Below are the code and all the weights of a small trained network. Each question names an input and a class and asks about switching units off, where a switched-off unit gives its printed mean instead of its output.

import numpy as np


def w(rows, s, z=0):
    codes = np.array(rows[::2]) - 128.0
    scale = np.full(codes.shape[1], s)
    scale[-1] = z or s
    return codes * scale


def f(y):
    return y / 2 * (1 + np.tanh(0.7978845608 * (y + 0.044715 * y**3)))


def log_softmax(a):
    a = a - a.max(-1, keepdims=True)
    return a - np.log(np.exp(a).sum(-1, keepdims=True))


def net(x, mask):
    res = np.array(x, float).reshape(1, 3) / 4 @ E
    y = f(res @ A[0][:, :-1].T + A[0][:, -1])
    res = res + np.where(mask, y, B[0][:, -1]) @ B[0][:, :-1]
    return log_softmax(res[-1] @ U[:, :-1].T + U[:, -1])


A, B = {}, {}
E = w([
[194,125,144,46,157,146,131,207,216],'x0',
[200,151,159,226,185,75,172,149,133],'x1',
[80,181,254,149,153,207,208,52,138],'x2',
],0.0096)
A[0] = w([
[174,150,185,54,150,145,165,144,204,81],'neuron 1',
[92,167,212,127,154,197,163,73,141,16],'neuron 2',
[71,139,133,212,69,107,145,30,76,11],'neuron 3',
[185,191,184,244,173,124,157,128,153,79],'neuron 4',
[56,147,149,32,68,193,112,82,120,122],'neuron 5',
[103,126,105,82,76,162,130,111,137,1],'neuron 6',
],0.011,0.0043)
B[0] = w([
[94,167,143,110,141,205,55,134,68,229],'neuron 1',
[154,122,47,111,22,69,82,112,102,241],'neuron 2',
[130,170,163,83,154,209,66,160,110,219],'neuron 3',
[138,87,141,141,179,92,189,130,166,248],'neuron 4',
[137,92,146,186,200,84,206,149,185,248],'neuron 5',
[254,161,187,121,159,86,128,86,64,160],'neuron 6',
],0.015,0.011)
U = w([
[160,119,176,150,192,94,186,106,149,60],'0',
[100,186,155,113,146,239,92,134,108,78],'1',
[145,134,60,126,11,70,108,112,121,110],'2',
[37,109,118,150,122,165,173,127,177,254],'3',
],0.013,0.0067)

Each question gives the input, the list of numbers given to net, and the class t.
The units are the neurons (one row each of A and B). Each row of codes is followed by its name. A weight is (code - 128) times the scale printed after its matrix; where a second scale follows, it is the last column's (A, B and U).
mask holds one flag per neuron, in row order. A switched-off neuron (its flag False) gives its mean, the last column of its row in B, instead of its output. The means were averaged over made-up inputs and are rounded, as every weight is.
A unit's drop is (log p(t) with every unit on - log p(t) with that unit switched off) / (log p(t) with every unit on - log p(t) with every unit switched off).
The circuit of an input: a set's keep is (log p(t) with only the set's units on - log p(t) with every unit switched off) / (log p(t) with every unit on - log p(t) with every unit switched off). Starting from all 6 units, units are removed one at a time, each time the one whose removal leaves the highest keep (on an exact tie, the one counted first), for as long as the keep stays at least 0.8.
circuit, biggest first: the units of the circuit, biggest drop first
unit that matters most: the unit with the biggest drop
top k neurons: the k neurons with the biggest drops, biggest first
drop when u is switched off: that unit's drop, to one decimal
input [6,-3,-1], class 1: unit that matters most -> neuron 1
input [0,2,-1], class 3: circuit, biggest first -> neuron 2; neuron 6; neuron 5; neuron 3
input [0,-1,2], class 3: top 4 neurons -> neuron 2; neuron 6; neuron 4; neuron 3
input [0,-3,5], class 2: top 2 neurons -> neuron 2; neuron 4
input [-8,5,3], class 1: top 2 neurons -> neuron 3; neuron 5
input [7,0,-7], class 1: circuit, biggest first -> neuron 2; neuron 5
input [0,3,-3], class 3: top 3 neurons -> neuron 2; neuron 6; neuron 5
input [5,0,-3], class 1: top 3 neurons -> neuron 2; neuron 5; neuron 4
input [-8,-8,-1], class 0: top 2 neurons -> neuron 5; neuron 1
input [2,2,1], class 3: top 2 neurons -> neuron 3; neuron 2
input [8,6,8], class 1: top 2 neurons -> neuron 1; neuron 5
input [3,-3,4], class 2: top 2 neurons -> neuron 2; neuron 3
input [2,-1,-2], class 3: top 4 neurons -> neuron 2; neuron 3; neuron 1; neuron 6
input [-6,-4,8], class 2: top neuron -> neuron 2
input [4,2,5], class 2: top 3 neurons -> neuron 2; neuron 3; neuron 5
input [-8,-8,7], class 0: drop when neuron 6 is switched off -> 0.5
input [3,-7,-5], class 0: drop when neuron 2 is switched off -> 0.3
input [-4,-7,-3], class 0: drop when neuron 5 is switched off -> 0.1
